Below is a small trained network, with its code and all its weights. Each question gives an input and a target symbol and asks what happens when units are switched off, that is, made to give their printed mean instead of their output.

import numpy as np


def w(rows, s, z=0):
    codes = np.array(rows[::2]) - 128.0
    scale = np.full(codes.shape[1], s)
    scale[-1] = z or s
    return codes * scale


def norm(h):
    return h / np.sqrt((h * h).mean(-1, keepdims=True) + 1e-5)


def f(y):
    return y / 2 * (1 + np.tanh(0.7978845608 * (y + 0.044715 * y**3)))


def softmax(a):
    e = np.exp(a - a.max(-1, keepdims=True))
    return e / e.sum(-1, keepdims=True)


def log_softmax(a):
    a = a - a.max(-1, keepdims=True)
    return a - np.log(np.exp(a).sum(-1, keepdims=True))


def net(x, mask):
    ids = ['ΛΞΠΨΩαβγεζημστφ'.index(c) for c in x.split()]
    T = len(ids)
    res = E[ids] + P[:T]
    r = norm(res)
    for j in range(3):
        rows = slice(2 * j, 2 * j + 2)
        q, k, v = (r @ M[0][rows].T for M in (Q, K, V))
        z = softmax(np.where(np.tri(T) > 0, q @ k.T / 2**0.5, -1e9)) @ v
        o = O[0][rows]
        res = res + np.where(mask[j], z, o[:, -1]) @ o[:, :-1]
    y = f(norm(res) @ A[0][:, :-1].T + A[0][:, -1])
    res = res + np.where(mask[3:11], y, B[0][:, -1]) @ B[0][:, :-1]
    return log_softmax(norm(res)[-1] @ U[:, :-1].T + U[:, -1])


Q, K, V, O, A, B = {}, {}, {}, {}, {}, {}
E = w([
[105,127,167,142],'Λ',
[92,129,160,52],'Ξ',
[171,67,76,184],'Π',
[125,120,161,144],'Ψ',
[75,132,109,153],'Ω',
[102,127,94,82],'α',
[120,129,82,107],'β',
[118,121,169,142],'γ',
[132,53,125,120],'ε',
[132,129,77,119],'ζ',
[118,113,134,253],'η',
[174,132,155,112],'μ',
[169,101,129,148],'σ',
[118,129,84,102],'τ',
[144,113,166,157],'φ',
],0.033)
P = w([
[201,252,15,128],'0',
[186,136,74,120],'1',
[168,103,122,135],'2',
[138,64,175,137],'3',
[142,31,184,117],'4',
[125,19,186,91],'5',
[121,17,176,93],'6',
],0.0025)
Q[0] = w([
[81,17,184,185],'H0',
[118,85,150,234],'H0',
[115,201,34,104],'H1',
[74,107,58,129],'H1',
[179,181,124,64],'H2',
[98,4,93,107],'H2',
],0.026)
K[0] = w([
[60,12,171,216],'H0',
[94,64,51,218],'H0',
[91,245,48,208],'H1',
[84,108,85,239],'H1',
[164,245,159,69],'H2',
[160,3,167,47],'H2',
],0.019)
V[0] = w([
[252,155,154,93],'H0',
[114,107,192,58],'H0',
[153,159,135,51],'H1',
[33,139,28,185],'H1',
[82,67,96,162],'H2',
[110,66,130,97],'H2',
],0.023)
O[0] = w([
[249,175,126,146,57],'H0',
[143,186,79,80,94],'H0',
[162,198,116,81,61],'H1',
[114,2,70,106,21],'H1',
[184,118,186,120,248],'H2',
[182,74,155,102,254],'H2',
],0.017,0.0094)
A[0] = w([
[146,224,148,120,113],'N0',
[191,157,122,161,84],'N1',
[193,15,15,162,182],'N2',
[51,155,151,134,113],'N3',
[218,129,75,74,253],'N4',
[140,114,131,27,107],'N5',
[148,152,114,147,60],'N6',
[89,106,5,204,192],'N7',
],0.018,0.0037)
B[0] = w([
[115,82,8,137,239],'N0',
[30,53,154,115,192],'N1',
[141,247,231,186,254],'N2',
[60,156,117,33,172],'N3',
[113,92,95,8,226],'N4',
[116,80,156,38,176],'N5',
[131,70,127,113,133],'N6',
[23,250,193,104,168],'N7',
],0.02,0.0081)
U = w([
[118,183,179,153,4],'Λ',
[127,129,87,239,137],'Ξ',
[104,100,119,86,67],'Π',
[176,63,213,35,129],'Ψ',
[201,245,139,118,164],'Ω',
[128,122,73,34,223],'α',
[103,170,179,109,27],'β',
[82,125,71,150,173],'γ',
[209,23,91,178,195],'ε',
[114,122,150,146,38],'ζ',
[84,125,142,128,209],'η',
[77,148,68,122,113],'μ',
[103,161,191,138,114],'σ',
[1,42,147,107,114],'τ',
[175,148,216,202,96],'φ',
],0.013,0.0044)

Each question gives the input, a string of symbols that net reads in full, and the target symbol t.
The units are the heads (2 rows each of Q, K, V and O) and the neurons (one row each of A and B). Each row of codes is followed by its name. A weight is (code - 128) times the scale printed after its matrix; where a second scale follows, it is the last column's (O, A, B and U).
mask holds one flag per unit, heads first, then neurons. A switched-off unit (its flag False) gives its mean, the last column of its rows in O or B, instead of its output. The means were averaged over made-up inputs and are rounded, as every weight is.
A unit's drop is (log p(t) with every unit on - log p(t) with that unit switched off) / (log p(t) with every unit on - log p(t) with every unit switched off).
The circuit of an input: a set's keep is (log p(t) with only the set's units on - log p(t) with every unit switched off) / (log p(t) with every unit on - log p(t) with every unit switched off). Starting from all 11 units, units are removed one at a time, each time the one whose removal leaves the highest keep (on an exact tie, the one counted first), for as long as the keep stays at least 0.8.
circuit, biggest first: the units of the circuit, biggest drop first
unit that matters most: the unit with the biggest drop
top k neurons: the k neurons with the biggest drops, biggest first
heads that matter: for each layer, one digit per head in row order, 1 if its drop is at least 0.15 and else 0, layers parted by /
drop of u: that unit's drop, to one decimal
input Ω τ μ ζ α, target Ω: circuit, biggest first	(H0)
input Ξ Π γ, target φ: top 3 neurons	(N4; N5; N3)
input φ Ω σ φ μ τ, target Ω: heads that matter	111
input Λ ε Π φ, target φ: top 3 neurons	(N4; N0; N5)
input ε Ω φ, target τ: heads that matter	100
input φ φ ε Π Λ, target φ: heads that matter	000
input γ φ φ Ξ σ, target α: circuit, biggest first	(H1; N0; N2)
input φ μ α ζ, target Ω: heads that matter	111
input ε σ α φ Λ, target Ψ: heads that matter	101
input Π α Ψ, target φ: circuit, biggest first	(H0; N4)
input Λ γ ζ Ξ φ, target α: heads that matter	110
input ζ φ σ φ, target Ξ: top 2 neurons	(N0; N2)
input Ψ σ Ψ σ σ, target ε: heads that matter	110
input σ σ β Λ Π σ, target φ: top neuron	(N4)
input ε Ω Ψ, target τ: heads that matter	100
input μ β Ξ Λ, target α: heads that matter	010
input ζ φ Ξ φ μ, target Ω: heads that matter	010
input σ φ σ τ σ φ, target Ξ: top 3 neurons	(N0; N2; N1)
input Ω ε τ Ψ, target Ψ: top 2 neurons	(N2; N0)
input Ξ α φ φ Ξ γ, target α: unit that matters most	H1
input σ α β Ξ Ψ, target α: top 2 neurons	(N0; N2)
input ζ Λ α ε Ω Ω γ, target τ: drop of H0	2.9
input σ ε ε γ, target Ψ: drop of N3	0.0
input σ Ω σ φ, target τ: drop of N3	0.1
